cols: T V W Z L E
[ 91 163 159 151 106 154] -> (41)
[ 91 158 153 145 104 151] -> (137)
[167  91  93 112 153 113] -> (202)
[ 77  85  97  96  67 111] -> (107)
[186 120 117 108 186 113] -> (190)
[ 76 145 139 150  78 145] -> (105)
[ 77 123 123 130  73 125] -> (46)
[153  91  93 112 153 113] -> (101)
[127 162 148 140 174 148] -> (119)
[115 164 147 128 127 137] -> (78)
[127 162 148 140 148 148] -> (61)
[169 162 163 154 172 145] -> (180)
rest: [85 97]  [ 96  67 111]
rest: [77 85]  [ 97  96  67 111]

cols: N F H R
[140 137 152  94] -> (78)
[88 95 70 95] -> (137)
[157  73 114 192] -> (119)
[109 119 100 153] -> (61)
[109 120 100 153] -> (202)
[154  74 114 186] -> (105)
[ 88  95  70 162] -> (101)
rest: [119 100]  [153]
q: [ 88  95  70 162]  (101)
down: [114  70]  H
down: [137  95  73 119 120  74]  F
down: [192 153 153]  R
down: [ 88 157]  N
down: [ 70 114 100 100 114]  H

cols: D C U G P K Y X
[ 88 155 137  98 127  75  88 159] -> (190)
[169 155 137 116 136  84 169  98] -> (105)
[ 59 161 145 117 136  84 168  98] -> (137)
down: [98 98]  X
rest: [137 116]  [136  84 169  98]
rest: [155 137  98 127]  [ 75  88 159]
rest: [137  98 127  75  88]  [159]
rest: [117 136]  [ 84 168  98]

cols: B Q A J S M
[118  94 104 139 127 121] = (101)
[128 109 111 129 141 138] = (46)
[128 114 104 139 110 109] = (105)
[118  93 104 132 106 102] = (202)
[118  93 104 134 106 102] = (137)
down: [106 106]  S
down: [129 139]  J
rest: [132 106]  [102]
rest: [ 94 104 139]  [127 121]
rest: [139 110]  [109]

cols: kat kapa Zepum vule tovi fomip Far
[123 146 181  72 133 141 137] -> (107)
[132  99 117 107 127 123 158] -> (101)
[123 146 181  72 133 150 153] -> (105)
[ 67 149 131 124 121 141 138] -> (180)
[ 99 129 133 146  86 143 123] -> (41)
[ 77 146 148  95 114 140 132] -> (202)
[121 104 121 184 100 149 140] -> (46)
[111  95 113 116 158 125 147] -> (78)
[ 93 103 122  93 137 110 129] -> (137)
[120 146 148  96 114 140 143] -> (119)
[ 88 110  98 153 118 116 139] -> (190)
[147  87 144 117 157 125 147] -> (61)
rest: [117 157]  [125 147]
down: [140 149]  fomip
rest: [133 146]  [ 86 143 123]
rest: [146 148  95 114 140]  [132]

cols: sabiz nire vumuf robu Soz
[130 142 120  68 125] : (107)
[103 121 128 138 135] : (101)
[127 142 128  68 124] : (41)
[103 120 182 142 135] : (78)
[103 121 182 138 135] : (137)
down: [125 135 124 135]  Soz
rest: [103 121 128 138]  [135]
down: [121 142 120 121]  nire
down: [135 124 135 135]  Soz
rest: [121 182 138]  [135]
down: [142 121]  nire

cols: divim nir safam Ridu buv fuzi gopa
[ 85  89  87 172 174 100 165] = (190)
[131 141 192  54 175 100  63] = (119)
[159 152 119 156  78 165 171] = (41)
rest: [192  54 175]  [100  63]
down: [172  54]  Ridu
rest: [175 100]  [63]

cols: soze lani Fugol sut
[134 155 135 101] -> (105)
[168 102 139 103] -> (119)
[ 75 182 130 104] -> (101)
[153 140 115 106] -> (78)
[ 75 182 129 155] -> (137)
[128 117 101 153] -> (46)
[158  95  86 162] -> (190)
[111 117 102 157] -> (107)
[106  89 193 156] -> (202)
[137 159 127  98] -> (41)
[134 155 121  95] -> (180)
[153 140 127  91] -> (61)
down: [121 127]  Fugol
rest: [117 101]  [153]
rest: [ 75 182 129]  [155]
down: [101  86]  Fugol
down: [134 168  75 153  75 128 158 111 106]  soze

cols: lefav tikeb Dor Sen
[ 57  92 121 137] = (190)
[104 154 110  55] = (137)
[ 56  92 173 113] = (41)
[ 56  92 174 113] = (202)
down: [104  56]  lefav
rest: [ 56  92 174]  [113]
rest: [ 92 173]  [113]
q: [ 56  92 174 113]  (202)
rest: [104 154]  [110  55]
rest: [ 56  92 173]  [113]

